In the rows, 128 means zero.
Each row is followed by its class number. Each block has new classes, again numbered from 0 up, in any order.
[163,164,130,113,113,117,144,108,115,158,113,119,140,124,114,113,131,146,104,126,145,150,130,122,106,143,187,119,105,158,125,112,139,61]  3
[87,111,135,112,176,126,137,125,111,140,135,133,148,109,109,123,111,136,110,154,135,126,146,156,122,158,150,115,153,144,131,123,118,114]  0
[119,138,113,118,129,123,124,102,128,127,142,124,131,144,134,120,121,128,117,144,124,129,120,130,131,131,118,150,138,104,106,137,124,142]  5
[118,120,124,112,100,116,131,125,132,115,147,124,140,115,94,126,108,150,157,140,97,153,126,135,138,145,140,147,141,96,125,140,145,146]  4
[141,139,160,76,149,97,95,98,139,119,136,114,107,137,98,129,111,175,97,158,160,113,136,147,121,156,140,116,120,132,161,118,108,109]  7
[133,139,115,129,117,132,120,119,131,121,134,125,128,140,135,132,121,123,126,133,129,129,126,132,133,120,103,136,137,105,113,135,119,146]  5
[87,146,82,201,143,156,144,130,116,125,157,140,138,100,130,128,145,145,157,186,136,126,121,150,113,157,146,107,136,87,128,105,132,129]  7
[138,135,108,127,92,144,122,117,144,124,139,134,137,132,123,121,121,146,133,123,118,129,118,133,118,130,118,125,144,132,116,127,132,154]  2
[125,115,118,154,126,147,109,146,154,172,120,124,102,129,137,172,160,147,115,98,146,128,158,132,118,99,141,121,173,146,159,110,149,104]  2
[134,134,127,136,136,142,117,108,128,160,146,110,140,129,101,124,120,154,129,156,119,125,127,137,120,145,127,110,154,148,129,116,123,105]  7
[116,118,117,123,133,121,129,119,150,133,140,126,143,140,128,130,116,161,151,192,127,152,139,143,130,148,133,132,146,88,117,120,127,168]  4
[155,137,112,169,86,119,123,121,147,116,113,138,123,220,108,138,178,128,144,88,152,135,152,135,118,154,64,137,151,115,133,116,136,101]  3
[114,113,149,122,180,171,94,96,88,134,116,101,147,68,78,146,95,169,92,161,147,102,59,166,137,183,103,132,155,213,142,123,131,164]  1
[159,120,91,125,115,128,97,87,145,80,166,139,125,170,63,99,129,116,155,102,105,96,100,148,124,163,38,168,114,154,126,137,99,189]  6
[129,133,107,137,116,148,145,104,94,181,78,129,144,78,132,135,80,174,131,233,135,138,95,153,139,71,155,100,197,180,102,99,120,152]  7
[120,141,108,146,144,187,174,106,88,124,116,135,122,77,148,118,156,129,123,126,137,129,83,145,100,195,146,114,119,140,126,118,96,150]  2
[126,158,114,105,128,140,124,71,126,121,92,120,132,121,94,93,128,114,74,152,144,99,140,153,134,186,166,147,131,178,119,97,136,131]  3
[97,119,99,158,125,116,141,112,109,108,115,144,112,117,65,148,138,112,149,96,117,126,126,127,148,89,114,126,162,105,134,128,138,128]  5
[109,128,135,118,149,153,115,139,128,139,159,129,132,138,137,116,130,116,94,117,138,121,162,169,133,124,158,154,167,150,144,140,128,104]  3
[114,127,133,116,132,66,179,137,156,73,118,117,77,148,123,129,143,166,141,114,137,110,223,149,114,180,65,92,103,104,143,116,91,109]  6
[167,176,91,113,85,127,79,89,145,133,123,113,89,145,117,132,147,157,96,160,136,126,123,130,146,85,99,101,141,125,149,111,107,133]  5
[149,138,86,136,145,100,158,96,86,125,127,176,133,130,99,108,156,131,115,203,137,146,99,144,97,90,170,130,142,153,146,95,115,128]  0
[121,157,118,129,110,136,123,120,127,111,137,125,137,137,142,115,127,135,104,128,141,131,119,142,129,126,135,139,121,113,123,135,129,130]  3
[130,111,107,142,125,125,117,122,171,149,147,122,130,122,132,137,125,168,181,182,123,159,129,130,135,84,121,117,132,117,112,119,123,156]  6
[116,125,127,141,125,131,129,125,131,119,144,126,132,138,139,125,112,126,131,121,120,127,135,127,125,123,120,136,131,113,113,144,122,134]  7
[146,127,124,111,114,130,90,113,123,129,115,122,121,127,105,128,128,141,144,152,124,151,142,136,140,150,116,159,153,130,111,127,129,160]  1
[199,148,128,124,52,142,101,119,145,145,115,143,115,151,90,123,135,101,171,130,116,169,171,124,138,63,147,106,153,143,139,119,109,100]  7
[85,98,127,126,132,145,119,128,115,146,129,143,136,133,130,120,124,100,137,108,138,119,171,142,130,144,131,136,174,161,113,137,124,126]  1
[124,120,122,148,125,134,149,162,128,134,132,133,134,154,147,125,132,124,165,131,108,120,175,151,135,113,108,130,155,105,122,149,116,122]  6
[157,109,117,134,119,133,115,115,114,119,147,128,145,145,77,122,114,164,166,145,144,147,115,143,119,171,114,116,119,125,121,126,116,152]  1
[127,131,118,147,119,148,105,125,159,137,153,124,134,119,111,140,153,160,160,155,110,146,111,141,122,138,108,128,172,119,139,105,152,139]  2
[93,108,175,59,181,98,114,83,135,122,119,121,162,144,123,94,90,136,97,198,144,150,121,158,143,162,172,151,113,134,115,142,139,129]  0
[162,124,71,134,102,130,94,131,116,85,143,144,102,136,118,119,156,160,178,149,152,106,104,148,115,193,48,100,122,122,150,88,103,176]  1
[120,126,114,127,120,127,108,121,117,115,139,129,140,135,136,121,119,134,142,128,132,126,116,122,120,153,92,139,126,115,102,135,118,167]  1
[106,123,137,137,145,138,149,111,117,144,134,118,112,140,142,121,135,119,92,126,133,122,163,146,120,117,146,127,149,152,144,131,107,96]  7
[112,109,114,114,149,139,135,127,81,148,126,137,130,111,130,114,126,114,129,110,129,116,137,127,121,143,153,132,147,145,116,135,109,133]  1
[149,142,82,112,72,121,136,65,157,129,88,126,88,150,110,87,151,126,109,104,116,130,152,127,134,98,92,63,128,214,136,97,120,103]  2
[85,122,129,142,136,100,160,138,155,31,127,172,122,114,123,111,146,117,181,117,102,147,144,133,145,128,101,100,117,85,119,145,162,135]  2
[199,184,149,143,41,126,96,143,167,103,163,125,153,133,76,152,93,154,175,153,120,161,148,123,106,110,97,106,123,95,125,119,117,130]  7
[125,148,120,136,92,170,112,149,131,168,132,133,128,149,162,121,149,100,122,128,149,141,174,158,139,81,179,127,171,126,149,123,122,90]  3
[175,129,113,110,125,152,127,121,127,139,126,146,106,121,119,128,154,119,118,144,129,127,158,136,117,143,161,123,148,159,153,110,102,138]  4
[96,111,111,108,159,107,114,78,139,139,118,131,115,104,42,145,107,175,113,119,150,102,164,140,121,223,158,171,134,148,92,133,122,150]  6
[141,167,69,151,156,142,102,161,86,110,130,122,113,105,158,121,162,125,109,147,113,103,71,136,151,81,158,160,115,44,164,121,147,157]  3
[99,123,134,134,140,149,129,129,134,168,138,124,128,132,129,139,142,141,116,123,123,133,153,148,123,108,150,123,188,132,143,130,132,106]  2
[110,109,107,115,138,111,123,165,122,147,113,145,116,92,129,144,75,111,173,138,135,133,159,158,145,14,140,132,150,127,129,128,99,163]  6
[118,136,117,140,121,119,137,128,136,124,126,130,137,152,140,124,124,128,147,127,120,120,142,130,129,123,104,140,120,99,105,152,116,141]  6
[190,164,112,173,114,111,157,120,102,74,91,134,109,156,83,115,168,99,140,97,96,127,138,111,124,149,106,120,83,97,143,128,139,91]  7
[119,148,109,152,100,107,149,125,131,140,80,125,137,98,160,118,100,110,165,175,101,167,127,113,145,27,120,96,129,133,100,108,147,119]  7
[133,127,114,162,113,136,170,156,118,104,91,153,118,109,167,144,156,96,166,96,126,110,143,106,117,141,129,151,107,95,104,137,122,153]  6
[132,157,122,115,106,138,108,108,136,112,138,124,138,147,124,108,129,121,108,125,136,131,122,137,135,124,142,149,123,110,125,134,125,137]  3
[115,174,125,135,157,132,132,122,54,120,144,113,150,88,114,117,147,111,123,131,98,130,81,117,101,191,148,192,106,62,123,137,126,140]  1
[170,117,132,100,136,70,161,96,110,62,60,142,109,125,46,126,127,121,102,99,121,127,139,98,138,129,164,116,71,122,135,125,137,129]  0
[113,133,116,131,104,137,141,121,133,126,142,139,139,142,151,125,129,128,130,123,131,133,135,127,115,159,119,123,131,114,116,143,113,142]  4
[152,112,112,116,125,173,89,108,118,168,140,111,121,118,110,120,123,129,111,136,142,122,136,146,129,122,138,118,150,199,144,111,102,144]  1
[110,109,111,153,158,154,112,138,100,138,136,142,126,114,127,137,139,117,126,124,146,119,131,141,128,113,138,126,150,147,141,132,123,138]  1
[105,121,116,142,150,128,122,123,122,140,135,151,121,101,125,138,120,129,124,142,141,129,135,127,128,82,186,130,143,130,127,133,132,120]  7
[128,112,129,95,118,114,91,110,189,95,145,88,100,112,188,124,113,193,123,166,140,143,130,122,138,137,35,78,99,164,115,111,114,177]  1
[149,119,129,105,121,141,139,112,139,137,126,109,135,113,123,132,99,158,110,161,124,130,135,141,119,165,128,131,141,163,121,115,117,166]  4
[142,123,163,64,160,51,137,123,124,108,155,134,150,137,145,105,122,162,149,163,90,152,69,117,107,149,92,157,124,131,133,136,158,107]  4
[156,123,126,110,114,130,138,135,85,125,155,144,109,75,120,116,135,140,173,149,117,161,76,135,124,64,188,113,126,120,173,122,109,105]  7
[149,153,112,104,125,132,99,150,133,131,135,110,128,65,176,112,87,146,151,179,139,186,75,155,147,38,141,106,87,139,141,111,131,134]  3
[119,139,112,141,133,122,137,120,136,127,126,122,130,136,138,124,123,137,139,150,122,124,137,136,131,110,111,131,117,104,114,140,110,150]  6
[123,101,124,135,152,130,124,138,126,143,121,143,103,137,140,135,122,118,125,109,138,134,172,141,136,94,148,130,150,147,129,145,123,105]  7

A new block, with new classes numbered from 0.
[113,138,89,105,155,96,126,106,133,94,136,114,158,101,117,128,157,116,136,105,163,174,110,85,165,160,129,140,113,148,72,113,111,163]  9
[130,115,122,130,139,123,137,131,115,81,90,79,119,108,67,129,174,137,130,123,147,118,76,133,158,119,104,172,174,116,101,110,16,135]  6
[122,65,130,143,135,128,118,140,117,75,121,137,147,151,163,142,84,93,88,151,100,183,89,102,100,76,109,116,102,135,194,136,130,112]  5
[166,90,136,121,111,181,140,158,109,122,82,113,118,139,121,147,129,96,155,128,170,132,72,145,115,82,129,173,160,76,123,188,36,92]  7
[113,121,115,172,86,179,162,126,140,173,190,100,114,104,149,113,117,137,71,138,122,213,132,111,150,111,144,137,131,156,136,184,85,118]  9
[151,109,141,105,80,112,133,134,128,147,142,122,105,154,133,138,144,143,147,75,140,132,190,126,108,134,90,125,111,162,174,105,126,151]  4
[98,113,96,153,126,70,104,122,124,115,109,88,149,99,125,148,173,104,122,122,159,118,91,117,210,141,106,150,150,91,78,116,112,127]  6
[146,69,115,140,94,94,127,150,100,124,137,75,132,116,177,150,149,103,82,110,142,153,150,140,147,87,118,103,115,121,146,96,99,145]  10
[153,88,102,137,101,175,152,155,105,151,142,93,119,108,161,124,88,154,136,151,133,150,150,151,91,87,114,106,117,143,131,136,96,127]  0
[119,91,159,153,145,100,140,87,131,165,102,86,127,96,141,119,68,126,143,156,82,145,148,159,140,170,133,127,132,104,149,124,145,124]  9
[147,94,140,139,89,120,129,146,88,101,62,127,136,163,145,143,162,87,156,142,127,98,99,168,133,126,127,126,152,50,115,91,104,109]  0
[139,86,134,157,70,128,164,105,97,117,143,76,101,132,162,112,162,129,110,58,115,130,142,156,138,137,116,124,120,118,161,113,147,115]  9
[110,127,140,175,112,129,151,129,114,133,139,73,115,84,139,122,142,124,142,150,116,114,104,151,144,155,135,110,133,121,130,79,106,165]  6
[154,142,136,112,151,179,152,136,126,93,129,98,122,108,118,150,159,146,136,130,120,131,100,162,138,75,133,191,151,146,121,90,31,146]  10
[174,112,135,101,94,120,132,145,105,87,116,143,126,170,189,119,145,109,105,96,182,126,153,103,151,140,126,132,117,99,158,81,118,133]  0
[157,121,145,116,135,117,145,144,135,95,99,142,138,138,114,155,148,178,60,118,132,138,134,144,154,89,124,178,158,141,158,96,63,136]  10
[132,100,95,156,104,170,161,136,124,137,140,167,142,127,147,150,79,165,123,107,101,167,135,151,82,109,134,138,97,150,148,154,174,91]  0
[149,108,129,103,173,176,147,139,134,128,135,126,113,101,87,164,131,137,114,153,122,139,86,142,137,102,125,188,157,156,138,110,14,141]  7
[122,111,143,162,124,136,115,147,146,61,146,131,122,141,196,111,122,122,109,164,91,139,106,135,135,85,140,121,111,171,142,114,146,96]  6
[166,91,146,107,103,104,142,145,96,81,147,134,118,160,159,139,161,121,103,125,137,136,141,148,158,98,118,100,89,124,164,87,121,131]  9
[187,92,143,121,122,108,147,164,101,168,122,64,136,114,145,116,154,122,95,99,148,119,141,131,155,126,148,107,99,137,187,122,137,119]  7
[163,150,114,141,88,179,158,129,103,88,118,159,130,166,168,146,140,134,182,73,143,111,102,155,73,112,141,148,110,113,125,142,125,130]  2
[165,133,137,151,111,173,166,119,110,138,119,100,116,145,124,156,144,109,183,102,110,141,101,172,38,77,148,151,127,126,151,161,103,121]  5
[150,126,112,137,125,163,151,145,110,93,124,121,149,125,131,116,140,136,97,113,115,155,82,110,126,109,141,162,118,155,160,114,104,131]  0
[117,91,116,147,101,144,110,152,102,92,153,112,120,122,211,107,134,90,109,153,131,128,80,102,140,114,122,93,120,132,110,94,131,138]  0
[123,92,112,161,110,165,138,143,150,150,166,112,111,88,142,141,91,172,119,122,119,168,130,138,113,111,124,152,118,184,142,130,92,139]  6
[128,108,99,157,149,129,127,137,137,184,170,115,112,75,116,124,100,132,71,150,102,173,91,119,86,100,138,123,127,178,136,193,97,136]  3
[141,141,116,138,88,173,168,131,84,92,136,132,118,147,136,150,176,101,132,112,125,116,72,165,130,96,152,140,116,110,156,144,113,119]  8
[118,159,71,101,157,102,96,120,134,122,109,156,167,124,157,139,119,139,121,132,168,119,84,80,195,108,121,128,108,111,82,146,150,118]  10
[157,107,142,136,154,174,151,131,132,120,128,113,118,94,141,151,147,152,93,119,157,112,95,156,145,105,141,203,168,107,146,103,70,144]  5
[125,115,149,142,104,155,144,111,105,171,142,93,103,99,165,130,107,96,176,156,107,126,113,170,126,140,136,110,125,86,129,112,144,129]  1
[160,116,82,132,120,109,102,143,129,116,129,117,134,158,128,121,161,104,73,130,111,156,121,90,112,80,131,110,133,165,136,106,68,142]  0
[155,134,64,153,159,135,112,116,153,133,128,103,147,114,144,108,125,166,78,124,101,127,124,102,131,94,139,151,143,179,128,118,107,139]  0
[122,140,83,116,148,117,103,131,105,98,134,70,147,119,129,123,178,104,131,134,163,105,88,74,226,105,116,126,114,133,93,156,96,141]  8
[130,134,104,150,105,135,173,115,113,156,158,118,123,118,193,119,123,98,88,150,97,186,125,146,108,116,179,90,103,155,139,123,119,110]  10
[134,139,159,105,128,139,141,166,125,137,108,117,136,109,69,134,155,132,112,138,145,155,103,128,140,141,112,179,162,118,152,125,43,155]  3
[132,126,153,119,127,117,167,149,107,121,119,108,137,112,104,148,163,180,110,135,143,111,132,158,189,133,84,186,152,124,144,117,80,142]  3
[130,138,112,146,123,198,163,126,134,199,188,124,91,105,116,141,93,145,121,169,93,168,136,138,101,113,165,110,110,187,150,169,64,146]  8
[123,141,66,113,123,109,105,131,128,117,98,137,165,123,136,127,142,137,116,107,183,126,119,99,145,150,109,122,150,104,73,119,104,146]  2
[96,101,115,154,105,174,125,147,113,46,160,139,111,160,159,122,143,110,92,140,117,130,104,100,170,98,120,98,116,138,137,136,107,110]  8
[146,96,77,140,133,161,172,124,116,188,182,109,124,76,194,136,95,131,68,140,147,159,120,132,161,117,150,132,102,152,156,155,118,113]  7
[159,130,135,138,176,134,172,138,112,88,96,119,135,113,70,141,156,199,118,139,133,92,119,149,147,121,135,169,158,141,101,106,62,148]  0
[127,107,119,140,95,142,120,158,113,69,134,130,134,151,226,110,115,119,64,163,137,138,109,114,165,62,117,93,117,115,151,118,124,109]  10
[171,147,160,121,154,134,186,120,93,95,116,134,115,121,122,123,135,169,85,136,150,109,90,131,137,146,143,168,151,139,151,116,40,168]  2
[78,113,140,165,139,123,131,96,117,137,148,121,114,127,118,127,94,127,129,160,71,129,114,111,183,141,107,92,114,116,122,154,178,85]  1
[131,136,99,117,126,151,148,119,136,146,162,134,112,118,128,124,120,143,84,127,113,176,121,119,99,113,150,134,122,209,143,172,101,123]  8
[159,120,102,144,96,153,173,128,103,136,95,89,132,118,111,127,161,120,186,81,157,119,146,180,97,126,142,141,130,84,120,153,117,110]  4
[139,100,128,100,83,92,110,134,115,154,115,104,130,141,155,135,156,112,169,86,151,115,150,136,154,127,88,135,112,119,133,138,172,101]  4
[141,123,103,120,166,165,179,113,116,165,179,144,95,100,153,117,97,123,101,155,127,145,107,115,128,145,171,92,92,168,134,149,111,103]  7
[156,124,158,89,132,177,149,154,106,89,120,117,117,126,132,156,165,122,137,140,151,139,73,148,182,73,127,203,141,116,116,116,18,116]  10
[127,141,117,165,124,165,127,111,150,159,133,118,112,113,166,122,104,118,120,120,127,132,133,117,133,136,166,124,140,101,122,122,100,138]  10
[130,131,161,109,122,140,148,155,120,83,134,126,114,130,126,135,157,151,105,141,144,128,124,147,144,108,84,177,164,134,140,123,67,134]  3
[133,161,71,119,104,152,154,138,118,116,162,67,163,112,168,112,159,104,78,130,121,198,142,118,147,79,127,116,107,162,164,82,86,143]  10
[98,129,93,108,104,118,120,114,114,118,104,117,148,124,141,125,143,128,148,125,160,140,99,122,168,122,89,138,148,98,65,158,151,88]  1
[127,130,81,117,153,161,131,108,134,94,129,122,139,127,154,113,131,122,121,119,95,152,79,129,74,86,127,133,122,172,134,125,141,94]  5
[123,120,147,162,111,162,144,115,127,179,103,101,117,124,148,117,107,135,162,111,86,108,139,137,158,178,158,110,114,96,151,85,127,123]  10
[137,85,117,153,119,122,179,114,95,195,188,97,104,85,144,149,122,142,74,173,103,177,118,142,165,114,145,120,111,173,138,138,73,144]  1
[165,124,106,121,106,185,163,142,94,101,117,97,139,114,157,122,101,154,178,99,150,126,125,157,73,115,114,131,108,125,143,120,100,154]  2
[156,139,134,104,108,128,112,162,104,100,129,105,146,147,124,147,160,117,139,106,127,99,129,145,148,82,113,110,90,122,191,116,177,135]  8
[133,118,133,86,96,131,155,139,77,153,116,79,121,133,98,105,119,112,135,101,133,134,110,106,116,138,75,77,101,127,197,141,142,102]  7
[115,159,120,146,153,190,121,115,146,163,107,103,126,97,115,105,112,118,183,139,96,90,119,146,140,177,178,116,133,95,122,118,146,122]  8
[140,108,156,116,96,105,137,126,109,123,145,106,124,152,209,136,127,129,122,102,152,129,149,116,131,116,91,120,102,142,179,120,184,129]  5
[119,132,134,151,113,116,173,122,132,150,156,148,115,120,188,108,116,147,77,152,118,162,146,129,117,175,150,121,129,174,145,128,115,144]  3
[136,126,116,153,123,164,145,86,151,158,183,130,94,107,197,109,85,128,104,157,66,185,99,136,72,119,166,131,118,206,154,123,99,160]  9
[88,95,127,150,88,180,153,155,94,95,146,108,111,102,170,90,139,130,113,134,117,130,61,128,140,143,101,117,129,132,128,128,117,114]  3
[120,124,149,163,118,143,194,106,116,168,209,125,80,85,200,138,105,154,68,136,109,159,138,159,119,121,162,119,112,184,134,149,146,118]  10
[109,131,146,141,145,180,148,127,113,99,136,91,130,96,162,129,133,81,191,174,84,105,119,184,154,164,168,111,111,105,134,56,137,144]  8
[144,116,145,122,111,163,167,118,131,151,188,128,86,124,181,113,140,123,91,170,107,204,105,134,137,107,168,153,124,207,114,155,48,109]  9
[147,118,119,122,175,126,173,139,112,91,90,91,172,87,75,161,143,151,90,125,152,129,107,157,168,103,112,199,161,107,155,131,86,125]  7
[151,148,107,116,129,159,127,129,134,141,144,77,142,112,131,108,158,119,131,127,115,158,119,102,164,127,145,143,118,157,146,76,80,166]  1
